Each row has a hidden stage along a path, written after it and counted from one end. A new block has a new path.
[  26 -335  294 -409   22   79   32 -168  202   70    1 -101  119 -135
   56  -41  172 -190  -16  -26  203 -370 -221  266  -58 -287  -81   58
  -13   88 -216   73  450 -129  192  -81  -13 -441   68 -286  146  131
  118  126   49]
13
[ -33  158   34  102 -183   19 -134   20   83  142  307  -30 -167   64
  -92 -104  -87 -105  -88  -48  -48  274  172 -227 -333   77   48  -66
  -84  110  -28   39   44 -255  -64   -7 -204  198  -45  248  -83  -23
 -170 -137   14]
16
[-151  107  319  102  -59   43   89 -295  407   94   77  437   75  560
  271   55   21  -93  -12    0   82  319  575 -369 -405  224   74  159
 -284   22  162  235 -181 -184 -165  140  -78  520  -80  136  -25 -209
 -287 -206 -341]
0
[ -32 -266  266 -198  -17  165  236 -216  245 -188  -88   59  259 -242
   49   48  239 -374  -57   85  246 -111  -54    7  -10  -75   78  156
   91  218  100  295  127  125   25  -33  170 -165  121 -185   96   -1
  247   76 -287]
22
[ -69  342  -33  595 -105 -110 -134  -63  116  117  141  212 -159  151
  -55   -1  -98 -122  -40  -66 -151  608  272 -424 -357  359   10 -126
 -187   19  299  -92 -202  -98 -305  129 -250  553   -4  221 -233 -101
 -229 -351 -131]
15
[-147  238  399 -100 -184   36 -293  136  -28  356  424 -217 -393  172
 -394 -581 -101  171  -13 -258 -136  290  138  -46 -179  -51  -69 -216
 -228   39 -230  144  264 -313  242   73 -444  -62 -484  228 -292 -108
  -91  -20  188]
19
[  21 -268  162 -119   88 -197 -134 -313   40   -8 -121  -33   -5  -76
  172   69  178 -112   52 -129  -35 -114 -352  253   66  -68  -36 -227
   -6   54 -148 -101  378  -20   89  -46  -76 -196   94 -384   34  142
  120  -66  120]
4
[ -58    3  -27  -26   -8   23 -353   28   83  -80  355  -53  -29  224
    0  -96  233 -124  -73 -197 -170  314  108 -129 -129  223  117  -85
  -57  230 -155  165  -19   96 -124  -19 -309  167 -307   81  169 -184
 -118  -15 -235]
38
[ -73  -37  135  151   23  160  261 -209  209  123 -263   42  212  -62
  -17   97   38 -116  -10  140  154   19   16   13  -72 -219  -56   58
 -115   64  159   53  161 -151   17   89   57 -134  287 -224 -237   38
   66   -5   73]
17
[  -3 -101  133 -221   90 -155 -548  154  -91  250  177  -80   26  107
 -132 -506   83  166  -32 -310 -384  103 -429  267   32  -51   87 -529
  -43   26 -405   93  298  125  242 -134 -351 -200 -234 -302  182  -64
  -57 -205  131]
4
[-231 -141  397 -101   93  -22  609 -532  299  424 -616  317  110   58
  544  232   44   14  -52  246  224 -292  166  -18  -26 -259  -12  281
 -208  -16  312  109   44 -185  162  166  215   24  169 -361  -79   84
  319   29   44]
24
[-100   71  103  163    5 -163   73 -282  125  156 -103  477   26  217
  406   84  -79 -149 -145  107 -208  358  133 -243 -189  192  282 -119
 -164   68  260  100  -70  190    5  -48   -1  476   -6  -21  155   32
   30 -312  -94]
25
[-246   52  220   59   25  104   82 -120  127  234   -8 -193  -67  101
   -9  -32   -7  -40 -164 -159  114  124   -2   49  -41 -212  -37  -85
 -441  308   39  116  141 -190  150  144 -219 -126 -167  -33 -260 -131
  196  135  178]
22
[ -66 -135 -133 -231   97   12   72   88   24   95 -179 -452  157 -428
  209   80  248 -100 -257 -127  139 -154 -172   50  220 -171  -56   51
 -133  485   57  310 -109  -79 -120   74   28 -225  -52 -381  128 -153
  423  303 -250]
23
[  93 -409  -37 -181  -30   67  124 -174  265 -151 -210    4  261 -313
  227  241  425 -348  -23  126  185 -278  -50  -32    4  -24  112  307
  200  233   98  154  -96  -44 -217  -86  101  -38  280 -307  149   22
  257   -4 -363]
32
[  67  -51 -129 -401  -83  114 -333  231  -19  202  303 -555  -62 -144
 -200 -237  191   31  -37  -68  -39 -170  168   83   42 -229 -171   75
  110  205 -421  130  165 -299   -3  -47 -131 -346 -230  -44  159 -124
  -76  320 -104]
34
[ 224 -182   21 -298   19   71 -584  170  186  -11  433  -79  315   33
 -166 -423  184 -357  -69   21 -150   62  -42  106  -16  -82  203 -213
    2  118 -412  117  282  245  128 -354   12 -235 -121  -44  489   -9
 -194  -48 -234]
35
[-137 -126  317  -83   66   81  386 -386  -26  145 -456   47  135 -228
 -124  -55   94  158  218  211   28 -254 -197  233  120 -289 -198  -36
  436 -264  -66   16  445   -6  265  137  244 -436  322 -439 -194  166
   99   69  242]
12
[ -56  -29  335 -208   41    8   58 -151  189  123  -28 -110   12  105
  153  -70  106   31  -28 -143  167   16   33   39  -46 -120 -117    1
 -331  115  -56  218  259 -318   41  127 -138 -131 -105 -261 -133    1
   33  119  -16]
9
[ -71 -120  126 -428   60   38 -230  122  -32   84  267 -233   -5  -53
  -14 -211  101  -72 -185 -255  -94  -26 -185  207   13 -119  -58 -143
 -102  303 -261  265  316  150  177  -59 -230 -313 -390 -167  346 -107
  133  216  -83]
19
[-296  -56  233 -196  177  -21   49 -106   58  523 -248  253   88  189
  124 -251  131  271  -16   -6 -265 -175   96   83   11  -72  -89   31
  146 -115  -62  159  -37  300  218  127  -74  -58 -310 -299  332 -249
   82    8 -136]
31
[-288  383 -211  367  -99  193 -288  304  -47  160  371 -524 -156   21
 -529 -306  132  127  -90 -260 -117  446  307 -325  -93  150 -101 -106
   31  302 -109  169 -405 -167 -232  269 -318  132 -333  363 -293 -533
 -139  142 -184]
34
[ -67 -366 -404 -259   89  -57  -71   45 -137  262 -291  -51  173 -348
  158   96  337  116  -50   74 -337 -472 -322  174   77  -90   28   64
  683   69 -190    1 -147  258  -47  -94   -7 -170  160 -431  532  -97
  197  -22 -123]
34
[-104 -141  499 -123    6    4 -113 -114  323  257   69  491   43  348
   81 -285   78 -137  -54 -100 -104   97   98  -13 -255   61  134   16
 -285    0   82  177   99  182  170  -62 -318  154 -309  -88  159 -105
   44 -287 -185]
25
[-260  198  152  114  -46   62  -74  -52  -23  245  131  -60  -84  131
 -332 -305  -17  221   85  -98 -139  145  141  -97 -179   36 -148 -180
  274 -113 -208   69   12  -60   77  192  -82   -4 -104  117 -111 -258
 -253  -43   16]
4
[ 224 -357  222 -504    6   39 -172 -107  280   -3  137  -30  263  -85
  197  -95  129 -457 -128  102  142 -208  -76  213   23 -294  156   -1
 -226  228 -208  152  456   15  211 -326  130 -331   14 -233  380  189
  113   79 -117]
27
[-197  311 -146  247   24  150   49  175   17  301  -88 -427   86 -134
 -314 -154   64  277   -5  -97   58  120  232 -187  -36  -75 -346    3
   75   80  -10  161 -250 -344 -243  357  -39  -76   38  -99 -293 -374
 -158  181 -160]
7
[-150   20  -40  102   23   67  256 -191  -50   60 -281  -64   95 -218
 -116  100  120  148  125   86  -15  -73   -3  -22  -24  -39 -242   34
  479  -93    2   53   45  -56 -101  222  130 -124  269 -257 -110  -80
  -54   65  -47]
8
[-248  248  110  393  -30   85    0 -175   11  366  -13   22 -149  155
 -344 -127 -164   57   59   56 -151  234  246  -24 -134 -129 -188 -141
   -7  -80   20 -194  158  -21  155  162 -108  -31  -62  144 -289 -141
 -131  -42  244]
26
[ 264 -178 -356 -367  -99 -202 -238  156  -50   71   50 -257  -27 -413
  358  117  180 -184 -184   14 -119 -113  -11  -79   32   18   69   93
   93  328  -43  143  -64 -186 -270 -203  -31   78   16 -262  397   87
  166   25 -322]
27
[-203 -145  252  -47  175  -13  138 -298  139  349 -413  147  200   64
  152 -150  238  137   63  119  -86 -177  -74  106  145 -158   51  -31
   96 -120  -31   58   54  120  209   82  102 -142   44 -384   24  -37
  164  -30   38]
36
[  25  -93 -687 -138 -112   36 -149  423 -222  177   39 -404   25 -616
 -106  107  178   25 -186  -33 -228 -244  -99  -90 -100    6 -137  153
  635  308  -85  104 -358  -24 -370  -29 -105  -45  114 -134  417 -240
   86   76 -338]
21
[-160 -136  179   -3  -22  134  155 -285  223  -17  -78    4   20  160
  135  169  216 -127  -34  -20  127   59  101  -35  -75  -69   83  132
 -180  241   56  146   64 -173   -1   90 -153   27   -2  -73 -202  -61
  145   63    7]
33
[-132  205   18  239   -7  105  -61 -104 -135  105   23 -165    8 -111
 -443 -217  -75  -12   76  112 -190  271   80   44   99 -135 -127 -275
  247  -26 -112  -40  271  171  176   66  122 -223    6   25 -164  -79
  -88   82  142]
27
[-217 -178  395 -243   46  -34  208 -345  100  441 -310   40 -138  100
  203  -33   74  143   12    6   15 -283  -24  223   46 -321  -80   63
 -157    7  -38   13  303 -195  330   95 -129 -226 -122 -299 -128   52
  283   82  276]
28
[ 129  -10  -49 -128  -45  -70  119  -89 -106  278 -355 -342   54 -599
  -80 -123   67   31   95  303   10 -241   24   63  280 -311 -197   19
  345  -81  -30  -18  200 -242   34    1  383 -347  290 -378 -101  180
  163  146   11]
24
[-133  -79  -45   94  -48  175  -86  -36  330  -21  230  -15  197  139
   58   24  219 -321 -191  -26  117  127  137 -248 -250   81  279   69
 -113  341  -23  178 -280  -15 -130  -40  -66  203   16  227  118 -236
  -27  -56 -252]
35
[-146  267   36  129   17    0  -14  -93   16   33  164 -155 -130  105
  -23   54  -14   21  -33 -162    9  317  274 -169 -146  128 -279  -40
 -105  116    5   98   88 -127 -168  250 -124   85 -205   34  -61 -171
 -188  176 -143]
10
[-137  -45  239  297   61  111  137 -328  287   29 -151  145  194  134
  -83   74   63 -155   62   13  161   89  -35   15 -171  -87  -59  -81
 -119  -12   72  -62  173  -73   21  123  -10  -62  268 -125 -263  -37
  -84 -119   85]
7
[ -70   35   13  -50 -152  260 -197   52   -9 -105  495 -135  -17   -9
 -582 -189   -1 -117   96  -47  -64   57   97   16 -333  -12 -202  -75
  514  -34 -395   14  319   56   50   -6  -86 -251  -15  274  130 -152
 -407   69  -37]
9
[-110  122 -250  -34   48  -51   60  138 -245  298 -237 -315  -76 -431
 -109  -25  133  307   23  -49 -197 -114   37  -18  102   -9 -424   85
  454    0   17   84  -93  -41 -217  254  -41 -153  -61 -360   85 -183
   71  207 -207]
16
[-207   81   90  146  -40 -108  -86 -213  -25  248    9  251 -207  194
   -1 -110   88  121   88   15 -333  168  190 -161 -160  217   26  -47
  290 -146  -23  -60  -66  135   19   85 -162  280 -178   78   58 -109
  -99 -194  -35]
34
[-320   94 -147   -7  173 -154  146   30 -295  496 -432 -292  -49 -430
  -27 -146  151  498    3 -102 -242 -267 -237   57  192  -44 -342 -110
  546  -87  -58   55 -189   81  -22  326   53 -210  -39 -441  108 -239
  195  158  -42]
11
[-310  414  186  414 -105  234  -22   36   85  478   88   49  -48  234
 -610 -491 -108  229  122  104 -173  320  524 -268 -215  -27 -150  -47
  176 -220  -25   28 -158  -63   96  240  -68   99 -145  314 -340 -367
 -321 -101   -4]
30
[-127  -10   20 -210 -140  269  285  -47   18   91    4 -377   39 -245
 -118   22   17  -21  -99  113  207 -123   65  -14  -50 -330  -40  113
  136  255 -119  260  156 -353   99   67  121 -289  159   14 -164  -20
  106  283  115]
20
[ -45  176   61    5    9   63 -278  107  -12   66  335 -394  -44  -21
 -276 -248  -20  -62  -86 -211  -12  265  -19   39  -30  -87 -158 -273
 -204  198 -229   88  298 -109   51   58 -162 -239 -210   26  -64 -102
 -123  178   48]
13
[   7 -164  109 -155  102 -123  390 -257  139  110 -549 -178  144 -519
  428  218  286 -110  -63   99  289 -278  -43  -37  249 -113 -152  252
  -49  178  313  190  -60 -203 -188  163  279 -121  191 -570  -39   85
  463  204 -300]
19
[  82 -176    1 -188  -22  -96 -327   -1  -83 -172  196 -273  -89 -227
  -15  -65  196 -257 -104 -206 -128  157 -286  156  147    7   90 -241
  -75  366 -136  116  293  101   30 -146 -214 -162 -193 -184   89   45
  247   56  -44]
27
[-113  134  121   73  -27 -310  343 -466 -104  505 -575  260 -265  -12
  449  127  -65  325  123  295 -241    9  266 -149   64  -23  -59   62
  151 -267  240  -91   40 -262   48  160  137  288  119 -305 -197  212
  122 -139  184]
29
[ -23  -15   28  -27  -10 -106 -156 -158    4 -164  221  101  -34   39
   79   49   78 -157  -14 -124 -131  214  -31  -83 -187  243   -5 -162
  181   72 -104   73  154  156  -98  -10  -72  138  -61  -14  245  -28
 -158  -85 -184]
7
[-300  154   83  372  -50   19    3 -237   49  100   80 -194 -192  -34
 -205  -38   85 -119  -17  -69   27  212  129 -172  -50   76  -25 -110
   40  156   27  -90 -108  -30    1  188  -29   84  -95  263 -273 -207
   75   48   40]
31
[-285   -9 -145 -261  136  -26   89  219 -283  503 -309 -407   28 -537
 -117 -280  193  418  -93 -111 -212 -387 -256  127  232 -166 -285  -34
  546   63 -141  223 -184  143   59  220   38 -375 -160 -424  269 -298
  305  263 -143]
18
[  61  -78   53 -227  -39  -62 -422  119  182   82  380  129   95  227
   83 -229   90 -128 -105 -183 -157  128   77 -101 -302  170  114 -122
  -49  113 -230  193  -11   29  -84 -141 -222  185 -189   12  416 -162
 -262 -207 -329]
3
[-209   -4   15   51   56  120   78 -198   36  218 -103 -293  121 -148
 -152 -100  109  -37  -12  140   46 -127   -2   62  126 -268  -23 -101
  197   78 -192  -25   91    1  196   67  259 -307  113  -19  -46  -96
   75  207  138]
33
[  79 -201   50 -143  -54  123  -47 -146   98 -179  168  -13   81  -86
  -56  142   63 -345  -30   22   46    0 -100  148 -151 -121  -35   -5
   58  172 -112   16  452   41   46 -129  -62 -233  110  -88  135  130
  -24   53   21]
17
[ -74 -142  517 -255   -1   72  147 -504  281   37  149  483  -76  513
  228  187  -99 -199   70   52   65  -22  248  145 -393  -97 -144  136
 -183 -125  -96  -39  693    5  263  -16 -143  -75 -129  -19  193  188
 -238   16  138]
13

Each row has a hidden stage along a path, written after it and counted from one end. A new block has a new path.
[  47 -121   42 -108 -158   45 -260 -234  190    2  -21    0  341 -357
 -166  120  -39   89   23   66  133 -139 -189  197    8   57 -142  175
   57  -42  -42   -3  -10    0  104  221  -21  -37 -292  -40  131  -70
 -162  -65   59]
7
[ 129  -73  175   28  190 -234   30  280  -45 -190  149  150 -267  -14
   -2  463  -96  187 -397   82  126   17  -19 -260  237   98  240 -373
  -41 -116 -130  129   77  145  272 -301  102 -328    1  159  -34  -52
 -171 -313  -65]
34
[ -31 -149  -54  214  291  202  308 -140 -272   56  373 -286 -113   16
  -44   48  214 -135 -139 -133  -95  126 -266 -256  165  106  -29 -188
  273  302   -4 -108 -141  -83   11    4   38  -66  296 -232  -78   62
  116  -89 -306]
16
[-373 -202  197   38   20  198 -173    3  216  105   68  343   -9 -463
 -132  473  -55  109   -7   36  183  -89 -161  230   17  156 -369  -62
  106 -157 -337 -303  -96   83  -45 -160 -131 -193 -228  -58   60 -143
 -136 -343 -203]
31
[ -53 -174   89 -444 -243   76 -137  163    9  -83  -56   -1  129 -102
    3  -32  -12 -120 -298 -249   97    2  -89   62   13  183  -59 -198
 -341   19  -61 -125  -30  233  361  267  260 -113 -214 -318   41    3
  -81  -71  -16]
31
[ 342  -32 -112 -362  144 -279  272  138 -296  -25   21 -214 -132  157
   51  -53   87   85 -178 -102 -171    5 -160 -398   41  144  204 -125
  -13  193  146  191  -57  157  212  217   28  -99   73 -127   11    8
  -65  124  164]
24
[ -72  -63  -13 -128 -161   31 -130 -161  220  -78  -32   13  314 -209
 -118  176  123  -53    8   -8  222 -152 -211  238   33   57 -103  172
  -31  -69  -47    9  -62  -75   94  119   41  -57 -264  -12   70 -126
 -130  -99  124]
3
[ 261 -316 -116 -161  243  143  448 -125 -235 -185   92 -413  212    7
   28   15  156 -166  165 -172  -18 -153 -110 -215 -121   90  142  185
  331  246  103   79  -76 -147 -168    9  -42  -19  185 -366  122  -35
   -4    7 -132]
11
[  -8   41  -87 -175   -5   21   37   19  -38 -319  -19  -91  151  128
   22  169  242 -412 -223 -344  267 -203  -99   24  152    9   88  -61
 -121  -66  -97   28 -158 -187  152 -220  399 -112 -113   36 -130 -317
 -108 -172   -5]
12
[ 149 -120    0    0 -175  270 -221  -63  292 -220   31  -59  150 -287
  118  374 -133 -105  -16 -192  234 -139  -30  256  108   -4 -110   81
  -99  -86 -178 -124  251 -125  -92  -14  140 -227 -162 -224  141   -9
 -215 -254 -206]
34
[-147   -6   18  -11  260   48  340  140  -86 -132   71 -169 -118  285
  164  -15  149 -270 -148 -278   33   -4  -81 -105 -115   33  243  -70
   51  198  -46  -27 -160  -37  -33 -213  102   58  199 -233 -112  -10
  139    1 -131]
31
[ 322  224  -67 -161  -96 -226  -17  100   92 -228 -127 -179   58  177
  161  -36  150 -160  -84 -232  107 -128 -168   70  118   -3  187   82
 -184  108  -16   58    2 -139  -31   44  172  -74 -140   79 -120 -127
 -114   49  206]
21
[ 131  -36  -65  203  291  -10  321 -177  -41  -76  169 -304  -39   46
    6  112   84   39    7   10  -83   65 -221 -195   68  -13  231   33
  339  233   91  169    0 -150  -25  -67  -21  -16  192 -173   -4   82
   82   52  -43]
11
[-133  107   62  234   30  -76    5 -163  348 -265  -14  -64  231   81
   75   92  210  -53  -25   79  341 -100 -123  294 -153  -98  170  206
 -116  -19  -77  152   39 -193   37  -84   58   -9 -166   79  -51  -54
   38  -36   58]
1
[ -38 -575   64  100  281  474  580 -146  -78  111  300 -353   25 -313
   20  134   27   97  323  -10 -207  207 -245 -105 -117  270 -140  111
  480  448   21 -250   33   32 -326  195 -391  -89  345 -828  282  360
  150  -72 -367]
30
[ 375  253 -252  167  115 -269 -259  -29  -94  176  130  -73 -318  -83
  122   77 -108  203   36  -55  -12 -357  -89 -199 -191 -351  -53  -84
  237 -118  -69  135  164 -223 -188 -172  -19    3   42  332 -200 -184
 -141   93 -241]
22
[ 147  246   52  258  180 -276 -130 -168    5   42  194 -195   58  210
 -101 -162  -74   89 -383  143  -72   97 -168 -165   95 -103  447  -12
  100  173  171  306 -100   62  325   97   64  218   85  240  -92  140
   68  157  141]
2
[ 140  204 -262  195   23 -350  -24  255  -76  241  186    0 -727   21
  234  118   67  329   56  -13   38 -253 -183 -258 -270 -354  -76 -402
  168  -83  -67   89  336 -251 -221 -226  -72 -112  197  220 -329  -15
   20  117 -322]
40
[-350  -25  167 -129 -236  -16 -147  -13  277   57  -54   67  253 -168
 -203  -36   60  -58 -108  -27  120   61 -314  280   38   70    3  -20
  -19   31  -14  -76 -211   56  283   88  116  118 -244 -128  -61   -8
   55   -1  197]
4
[  80 -103  148 -147  -56  -17 -168   40   55 -122    7   59  182 -231
 -122  221  -49  -35 -179  -77  131  -71 -132   58  202  131  -22  -72
  -23  -57 -135  -73 -108   66  189  -55  144 -157 -225   13   16 -170
 -196 -235   19]
18
[  24 -745   18   48  213  491  568 -359 -168  139  398 -514  300 -414
 -175    0   19  144  320  126 -231  233 -284 -193 -146  240  -87  151
  592  457  226  -67   21   52  -72  399 -352   14  364 -910  387  434
  167   -7 -319]
4
[  10  -14  152   63  236 -216  172  109 -216 -108  131 -161  -49  240
  -10 -214  155  -26 -312  -18   39   34 -119 -243  -85   23  328 -252
   25  197   17  116 -166   61  253  -92  138   42  105   36 -206  -18
  137   39  -96]
13
[-104 -192  263 -381  -99   14  -77  178  177 -214 -222   76  328 -125
   17    4 -107 -124  -78 -164  192 -127   20  225 -225  125  106   85
 -170  -47 -136  -83 -139  186  163  -47  109   18 -291 -262   89 -123
  -93 -106   57]
28
[ 307  256 -303  106  302 -441   13  155  -88   -1   -8   15 -483   61
  264  270  -73  229  164  -63   98 -521   52 -298 -458 -481  124  -88
  305 -302 -105  338  206 -318 -266 -594  -13  -45   81  361 -242 -352
 -129   83 -226]
25
[ 259  -25  263 -192   14 -258 -177  107   49 -199 -110  -69  250  -26
  -63 -100 -250   76 -289    1   24  -14   -2  -55  -12   30  406  -41
  -61   29   29  185  -75  212  374  -14  184   51 -203  -10   16  -33
 -102    8  155]
18
[ 233 -370    8   90  248   96  467 -218    8  -19  161 -414  247 -169
  -54   42    9  162  359  160 -112   15 -218 -110 -174   78  207  338
  548  335  192  130   23 -100 -262  107 -369   69  234 -423  240  237
   72   73  -32]
3
[-342 -255  107   59  316  153  520    2 -196  143  209 -192 -109   72
   44 -200  295  -29   40  -52 -115  181 -262 -122 -269  209  -61  -83
  184  410  -26 -199 -230  106  -58  140 -221   62  256 -479  -35  163
  289   68 -235]
25
[ 159   66  -56  -95    0   15 -213 -306  176 -127  -77  -34  221 -153
   62  158  -25   72 -111   -3   92  -89  -65  141    4   64 -111  239
 -220  -35  -78  105  104   72  173  347   41 -145 -315  -65  193  -65
 -206  -13   98]
24
[-223 -457  205 -307  -94   94   -8   70  141 -133  -51   94  436 -378
 -199  194  -79  -15   83    8  279 -219  -34  168 -301   53    0   52
  129 -201  -73   -1 -138   75  190 -196   42    3 -228 -266  137 -164
  -88 -224  -71]
1
[ 265  117 -121  227  322  -25  214 -241  -15  -61  164 -328  -78  105
  116  103  -16   43  -75  -31 -165  109 -161 -194  111  -29  232  118
  200  245   89  200   64  -76    4   74  -22  -16  179 -159   61  128
   13   93    4]
22
[-227 -100   92 -199 -172 -195  -62  435  -58  275   59   91 -309 -113
   16 -173  -66   93   -4 -137   21 -121 -174  -70 -371 -147  -32 -404
  128  -23  -51 -144  -48   67   60 -176    2  148   75 -145 -240    4
   95   59 -211]
45
[ -11  -38   -7 -200  216 -165  379  282 -181 -305  -10  -86 -131  388
  232   43  287 -245 -164 -216  223 -195   27 -173 -208   51  276  -84
 -133   64  -63   94  -82  -36   -9 -222   86  -82  121  -33  -96 -145
    0  -73  -61]
40
[ 362  -35 -134 -217  242  -32  207 -173 -199   59    8 -312  134   43
   36 -117   22  -17   78 -112 -222 -101 -158 -201  -61  137   95  315
  236  311  122   68 -151   50 -156  306 -206   96   81 -174  151   18
  -72  182  110]
23
[ 265 -104  -81   61  301   17  341 -189  -34   36  124 -291  -44  -90
   50  153  -33  182  138   46 -235   98 -216 -200   37  107  102  186
  341  288   99  107   42    4 -133  165 -246  -58  163 -321  182  168
  -14   80   32]
24
[ 440  213 -348 -283 -127 -477 -135  355 -301  214   47 -143 -510  166
  228 -220  -22  140  -48 -220  -44 -405  -78 -391 -346 -352   85 -330
   39  -59  107  193  216 -122  -63  -13   74   67  157  215 -289  -87
  -82  277 -147]
43
[ 304 -146   39 -272  165 -257  259  344 -355 -100  119 -130 -206  181
   69   -2   98   51 -273  -97  -27  -44  -69 -416   21  164  237 -303
  -51  152   33   76  -45  163  149    5   34 -176  145  -24  -69   -7
  -66  -57  -55]
30
[ -41   15   75  351  -81   54 -369 -357  418  168  189   75  168 -482
 -241  364 -178  335  -25  306   62   68 -300  243  218  -29 -135  118
  203  -66  -49   31  105  -30  112  139 -134  -66 -209   89  113  120
 -111 -123   39]
0
[ 100 -192   -3 -322  -73   85  -31  114  -35 -266    6   19  107 -109
   62  306   67 -168 -210 -232  241 -163    1    3   88  147  -89 -109
 -260 -127 -154  -53   33   55  185   -1  231 -303 -177 -139   86 -188
 -240 -288 -101]
29
[  74   94   85  -42  124 -200 -208  -34 -103  -41  116   71 -135  117
   12   47  -32  192 -608  106   35   80  -20 -216  102  130  123 -255
 -352   21  -36  180   62  332  523  320  126 -164 -122  148   25   77
  -95  -24    7]
36
[ 314 -234  103 -116  215 -175  457  189  -86 -169   16 -326  -15   29
   80  -21  -64  135   99  -20 -133   71 -122 -266 -124   52  416  -36
  279  255  135  174   33   26    1 -117  -60  -30  181 -388   43  130
   59   72   29]
20
[ 141  -30  -10 -122  112 -120  149   91 -301 -232  103 -249  125  316
   50 -234  320 -322 -245 -224  198 -206  -65 -173  -91   18  233  -98
  -80  152   11   58 -195  -98   94  -54  214   28   85  104 -188 -179
   16  -24 -120]
9
[ 186   10  151  127  145 -329  134  199  -36 -211  105  -76 -173   86
   14  125   74  166 -253   80   93   64 -150 -215  131    0  328 -326
   12   58  -29  179   60  -19  233 -231  150 -206   21  113 -182  -25
    0  -99   -8]
15
[-127 -207   47 -174 -117  166  -71   91   17  -34   -8  -63  164 -206
   52  -84   40 -207  110 -290  192 -247  -71  173 -343  -71 -176  -38
   32  -31 -167 -226  -81  -94  -77 -127  127   47 -100 -276  -83 -178
   -6  -86 -314]
21
[ -59   -7  -44   26  -72   -8 -123  -80  135  152   30   45  -91 -281
   43   93   84  191  123    9   68 -110 -241  139 -161  -21 -327  -15
   14   -6 -153 -130   89  -55  -83  151 -111 -119 -171  -79  -40  -55
  -47    3 -130]
23
[  28  -93  -14 -131   24  -91 -264  -11   22  193   57  218 -110 -367
  -88  339 -242  275  -26   92   31 -237  -58  -78 -118  -38 -183  -38
  191 -220 -111   36   54  121   56  -25 -155  -68 -132   78  120 -111
 -246 -124  -90]
43
[-194  -37  122 -342 -288   14 -136  102  373  -15 -263  117  139 -193
   30   54  -37    9   46 -123  115  -56 -190  354 -100  124  -75  119
 -156   20  -98 -144   -4   96   21  186  -13   -3 -330 -277   71   20
  -52   43  200]
38
[ -21 -240   79  -95  246  -86  422  163 -358  -76  183 -211 -113  150
   -2 -143  269  -32 -188  -83  -12   63 -170 -342 -104  144  154 -323
   68  250   25   15 -156   76  198  -22   78  -86  192 -226 -138    2
  147  -12 -187]
16
[ 168  -83  146  -37   14 -133  -79  105   48 -168   91   28   -3 -153
  -34  290  -91  116 -267   25   97   55  -93  -79  215   87  104 -212
  -95  -67  -91   68   62  118  315  -68  153 -255 -127  -13   27  -45
 -179 -240    3]
23
[ -66 -184  100 -264  -73  -76  -87   67   51   76  -79   54   36 -253
    4  -50  -86  229   -7   16   28  -73  -92   30 -336   37 -119  -89
  -75  -28  -67  -12   41  201  206  187  -31  -42 -211 -267   54   -3
  -28   53  -67]
26
[ -77  137   67   67  -38 -105 -124 -113  207 -131    6  -43  161   23
  -77   69   48  -75 -232  -18  139   25 -197  120  144  -30  194    2
  -43   11   -3  129  -80  -51  281  -20  209   30 -157   62  -70  -47
  -15  -20  160]
7
[  51  141  126  208  -28 -214 -179  -30  335  126 -167  -68   32 -178
   90 -259  -88  279  348   95   43 -210 -201  279 -490 -248   56  213
  271  114  -91  -29   73 -191 -362  -72 -233  223 -165   33 -175   -2
  115  276  -57]
16
[  46  192 -111  -77  -53 -102   39  130   29 -211   33  -56 -185  268
  204  144  261 -210 -289 -237  207  -73 -130   -1  167   36   81 -138
 -320   42  -85   18   73  -98   77   30  218 -195  -25   69 -125  -63
  -77  -78   27]
39
[-159  -69   33  -15 -219   80  -80  -85  396  -32 -110   28  215 -352
  -71  217   84  -10  289  -46  215 -161 -298  389  -44  -31 -170  183
  174  -46 -127 -131   -3 -247 -189  -96  -31  -36 -257 -132  -15 -123
  -54  -79   51]
8
[  76 -232 -101 -220  349  166  328 -234 -293  119   98 -245   74    8
   29  -93   92   21    6  -65 -210  -32 -110 -249 -214  251  -65  222
  172  330   73   -6 -151  195  -64  429 -271   41  132 -381  233  103
   25  144  -90]
30
[ 260   43   91  165  230 -366  107   19  -89  -71  181 -180  -92  117
  -83   21  -58  239 -283  198  -66  102 -158 -335  112  -45  469 -191
  192  129  153  350   13   51  313  -76   44   -1  128  133  -76  107
   21   49   95]
7
